Here is a tiny trained network, its code and every weight. The questions are about switching its units off for an input and a class, where a switched-off unit gives its printed mean instead of its output.

import numpy as np


def w(rows, s, z=0):
    codes = np.array(rows[::2]) - 128.0
    scale = np.full(codes.shape[1], s)
    scale[-1] = z or s
    return codes * scale


def f(y):
    return np.maximum(y, 0)


def log_softmax(a):
    a = a - a.max(-1, keepdims=True)
    return a - np.log(np.exp(a).sum(-1, keepdims=True))


def net(x, mask):
    res = np.array(x, float).reshape(1, 7) / 4 @ E
    y = f(res @ A[0][:, :-1].T + A[0][:, -1])
    res = res + np.where(mask, y, B[0][:, -1]) @ B[0][:, :-1]
    return log_softmax(res[-1] @ U[:, :-1].T + U[:, -1])


A, B = {}, {}
E = w([
[120,102,234,255],'x0',
[110,123,127,136],'x1',
[162,82,185,51],'x2',
[139,131,135,123],'x3',
[126,117,115,136],'x4',
[222,66,85,123],'x5',
[91,133,138,128],'x6',
],0.0066)
A[0] = w([
[88,161,47,5,59],'N1',
[231,90,91,170,251],'N2',
[115,114,98,82,49],'N3',
[212,85,83,92,66],'N4',
[132,49,184,195,23],'N5',
[144,38,98,134,130],'N6',
[115,198,92,187,154],'N7',
[159,79,174,74,220],'N8',
[94,165,146,113,244],'N9',
[154,157,138,123,166],'N10',
[114,112,101,85,59],'N11',
[116,87,224,35,105],'N12',
[88,243,156,130,255],'N13',
],0.011,0.0045)
B[0] = w([
[253,160,146,202,221],'N1',
[57,152,83,19,254],'N2',
[144,169,178,204,150],'N3',
[101,157,113,166,192],'N4',
[188,187,249,167,194],'N5',
[59,178,172,92,178],'N6',
[196,18,98,83,187],'N7',
[118,138,11,113,208],'N8',
[87,107,61,106,191],'N9',
[68,103,89,138,150],'N10',
[153,153,157,172,149],'N11',
[110,65,53,178,187],'N12',
[127,138,101,31,219],'N13',
],0.0068,0.0079)
U = w([
[139,67,107,95,253],'0',
[198,189,148,225,251],'1',
[64,171,103,110,180],'2',
[90,146,106,120,182],'3',
[109,78,94,98,144],'4',
[133,1,67,110,87],'5',
[66,111,103,55,21],'6',
[149,105,144,187,3],'7',
],0.0093,0.0046)

Each question gives the input, the list of numbers given to net, and the class t.
The units are the neurons (one row each of A and B). Each row of codes is followed by its name. A weight is (code - 128) times the scale printed after its matrix; where a second scale follows, it is the last column's (A, B and U).
mask holds one flag per neuron, in row order. A switched-off neuron (its flag False) gives its mean, the last column of its row in B, instead of its output. The means were averaged over made-up inputs and are rounded, as every weight is.
A unit's drop is (log p(t) with every unit on - log p(t) with that unit switched off) / (log p(t) with every unit on - log p(t) with every unit switched off).
The circuit of an input: a set's keep is (log p(t) with only the set's units on - log p(t) with every unit switched off) / (log p(t) with every unit on - log p(t) with every unit switched off). Starting from the 12 units with the biggest drops (on a tie, the unit counted first), units are removed one at a time, each time the one whose removal leaves the highest keep (on an exact tie, the one counted first), for as long as the keep stays at least 0.8.
circuit, biggest first: the units of the circuit, biggest drop first
unit that matters most: the unit with the biggest drop
top k neurons: the k neurons with the biggest drops, biggest first
drop of u: that unit's drop, to one decimal
input [-8,5,3,1,-4,-5,1], class 1: unit that matters most -> N1
input [2,4,0,-1,-3,7,4], class 6: top 3 neurons -> N2, N1, N6
input [-7,0,-2,-6,5,6,1], class 1: circuit, biggest first -> N1, N3
input [-4,-7,-7,8,3,-6,7], class 0: top 3 neurons -> N7, N2, N1
input [0,4,7,-6,0,-4,6], class 5: top 2 neurons -> N12, N2
input [-6,-2,2,-4,-2,5,-8], class 2: circuit, biggest first -> N2, N4, N7
input [4,-3,-8,8,-6,-6,-4], class 0: circuit, biggest first -> N7, N13
input [-8,-3,4,2,-6,-7,-8], class 1: top 2 neurons -> N1, N2
input [7,-2,-8,-1,-3,-8,-7], class 5: top 2 neurons -> N7, N13
input [-8,0,1,-2,7,8,-8], class 1: drop of N4 -> 0.2
input [-8,-1,0,-2,-5,-2,-7], class 1: drop of N1 -> 0.6
input [-5,3,-7,-6,-3,-7,0], class 5: drop of N6 -> 0.1
